Here is a tiny trained network, its code and every weight. The questions are about switching its units off for an input and a class, where a switched-off unit gives its printed mean instead of its output.

import numpy as np


def w(rows, s, z=0):
    codes = np.array(rows[::2]) - 128.0
    scale = np.full(codes.shape[1], s)
    scale[-1] = z or s
    return codes * scale


def norm(h):
    return h / np.sqrt((h * h).mean(-1, keepdims=True) + 1e-5)


def f(y):
    return y / 2 * (1 + np.tanh(0.7978845608 * (y + 0.044715 * y**3)))


def log_softmax(a):
    a = a - a.max(-1, keepdims=True)
    return a - np.log(np.exp(a).sum(-1, keepdims=True))


def net(x, mask):
    res = np.array(x, float).reshape(1, 5) / 4 @ E
    u = 0
    for l in range(3):
        y = f(norm(res) @ A[l][:, :-1].T + A[l][:, -1])
        res = res + np.where(mask[u : u + 6], y, B[l][:, -1]) @ B[l][:, :-1]
        u += 6
    return log_softmax(norm(res)[-1] @ U[:, :-1].T + U[:, -1])


A, B = {}, {}
E = w([
[92,242,204,167,204,88,173,163,168],'x0',
[89,59,52,173,177,78,93,131,251],'x1',
[140,91,106,254,134,72,194,195,51],'x2',
[132,68,190,203,201,212,87,132,117],'x3',
[3,132,150,154,31,199,139,137,133],'x4',
],0.0093)
A[0] = w([
[111,1,101,71,79,119,38,143,33,116],'0.n1',
[209,179,118,154,175,106,109,90,85,3],'0.n2',
[67,173,84,85,167,174,37,24,191,187],'0.n3',
[25,203,164,111,228,134,158,200,106,172],'0.n4',
[179,144,136,92,209,90,79,118,24,218],'0.n5',
[116,163,53,69,98,43,221,85,150,28],'0.n6',
],0.0058,0.0056)
B[0] = w([
[132,133,57,99,179,182,246,44,155,199],'0.n1',
[118,201,80,152,96,115,70,132,203,122],'0.n2',
[132,127,122,111,149,118,116,224,54,254],'0.n3',
[133,88,35,85,132,186,182,35,99,236],'0.n4',
[153,182,142,189,77,166,112,105,117,245],'0.n5',
[154,65,236,100,88,87,147,160,154,152],'0.n6',
],0.011,0.0052)
A[1] = w([
[90,220,130,148,181,131,152,160,153,70],'1.n1',
[99,151,154,44,168,149,80,102,180,70],'1.n2',
[143,106,148,192,170,192,91,101,109,109],'1.n3',
[78,82,53,136,187,59,52,134,252,2],'1.n4',
[87,182,190,127,207,95,184,98,137,25],'1.n5',
[202,131,115,109,167,94,89,97,129,117],'1.n6',
],0.011,0.0043)
B[1] = w([
[147,24,62,123,85,170,134,87,132,177],'1.n1',
[174,64,105,139,65,113,63,235,80,204],'1.n2',
[76,94,181,42,150,62,143,130,193,253],'1.n3',
[140,180,206,134,96,153,131,9,25,235],'1.n4',
[202,29,58,108,73,190,178,131,145,171],'1.n5',
[114,190,84,201,133,162,122,187,217,209],'1.n6',
],0.013,0.0051)
A[2] = w([
[137,231,151,96,57,68,174,137,74,90],'2.n1',
[125,155,49,95,37,1,177,115,165,4],'2.n2',
[57,167,128,184,76,155,130,124,166,53],'2.n3',
[75,97,101,234,130,2,226,149,78,98],'2.n4',
[4,124,116,123,52,182,118,136,136,71],'2.n5',
[81,118,45,130,171,72,128,95,107,138],'2.n6',
],0.0088,0.0029)
B[2] = w([
[88,95,175,149,193,142,92,93,117,254],'2.n1',
[67,26,173,134,230,136,141,130,211,207],'2.n2',
[160,180,119,127,192,173,40,81,166,127],'2.n3',
[154,163,130,39,32,150,42,219,116,248],'2.n4',
[246,206,99,218,209,46,131,127,203,211],'2.n5',
[120,195,125,18,200,216,125,116,54,158],'2.n6',
],0.012,0.0046)
U = w([
[159,57,22,95,121,184,197,96,119,155],'0',
[141,175,209,141,125,147,126,64,40,186],'1',
[153,138,125,69,76,139,60,255,90,111],'2',
[98,62,219,101,181,108,143,153,189,194],'3',
[163,214,80,209,152,118,122,153,196,207],'4',
[84,172,143,86,167,124,143,134,112,144],'5',
[94,119,118,180,105,75,157,136,123,2],'6',
[91,130,115,156,120,83,152,139,122,9],'7',
],0.018,0.008)

Each question gives the input, the list of numbers given to net, and the class t.
The units are the neurons (one row each of A and B). Each row of codes is followed by its name. A weight is (code - 128) times the scale printed after its matrix; where a second scale follows, it is the last column's (A, B and U).
mask holds one flag per neuron, layer by layer. A switched-off neuron (its flag False) gives its mean, the last column of its row in B, instead of its output. The means were averaged over made-up inputs and are rounded, as every weight is.
A unit's drop is (log p(t) with every unit on - log p(t) with that unit switched off) / (log p(t) with every unit on - log p(t) with every unit switched off).
The circuit of an input: a set's keep is (log p(t) with only the set's units on - log p(t) with every unit switched off) / (log p(t) with every unit on - log p(t) with every unit switched off). Starting from the 12 units with the biggest drops (on a tie, the unit counted first), units are removed one at a time, each time the one whose removal leaves the highest keep (on an exact tie, the one counted first), for as long as the keep stays at least 0.8.
units of the circuit, in order: the units of the circuit, biggest drop first
unit that matters most: the unit with the biggest drop
k most important neurons: the k neurons with the biggest drops, biggest first
k most important neurons of layer l: the k neurons of layer l with the biggest drops, biggest first
input [2,-2,1,-8,-6], class 3: units of the circuit, in order -> [2.n2]
input [0,1,-6,-3,6], class 2: 4 most important neurons -> [1.n2, 0.n5, 1.n6, 0.n3]
input [7,1,2,2,8], class 4: 2 most important neurons of layer 2 -> [2.n5, 2.n3]
input [7,-6,7,-7,-7], class 0: 4 most important neurons -> [1.n5, 1.n3, 0.n3, 1.n1]
input [7,-7,-6,8,4], class 3: 2 most important neurons -> [1.n3, 1.n4]
input [-5,6,2,2,-4], class 1: 2 most important neurons -> [1.n4, 0.n4]
input [6,4,-7,-6,-4], class 2: 2 most important neurons -> [1.n2, 0.n1]
input [3,5,-8,0,-8], class 2: 3 most important neurons -> [1.n2, 2.n5, 0.n3]
input [-2,-3,2,-4,-4], class 3: 2 most important neurons -> [2.n1, 1.n4]
input [6,-2,4,-2,7], class 4: 3 most important neurons -> [2.n5, 0.n1, 0.n4]
input [-6,4,-1,-8,3], class 3: 3 most important neurons -> [2.n2, 0.n4, 0.n6]
input [2,-6,8,-2,-6], class 2: 2 most important neurons -> [2.n4, 1.n4]
input [0,-3,7,-4,-8], class 4: 4 most important neurons -> [1.n6, 0.n3, 0.n2, 0.n5]
input [-5,-5,-4,2,8], class 4: 2 most important neurons -> [2.n5, 1.n4]
input [-1,-4,-3,-1,6], class 4: units of the circuit, in order -> [2.n5]
input [-4,5,3,-2,-1], class 1: units of the circuit, in order -> [1.n4, 0.n4]
input [7,3,-8,-7,-7], class 2: 2 most important neurons of layer 1 -> [1.n2, 1.n3]
input [-5,-1,-7,3,6], class 2: 2 most important neurons of layer 1 -> [1.n2, 1.n6]
input [-6,-7,-6,-4,4], class 1: 2 most important neurons of layer 2 -> [2.n4, 2.n1]
input [-2,6,2,0,8], class 4: unit that matters most -> 2.n5
input [6,7,0,-8,-4], class 3: 2 most important neurons of layer 1 -> [1.n5, 1.n6]
input [-7,-3,-8,-3,1], class 2: 4 most important neurons of layer 1 -> [1.n2, 1.n1, 1.n5, 1.n4]
input [-4,-7,5,-7,2], class 1: 2 most important neurons of layer 2 -> [2.n1, 2.n4]
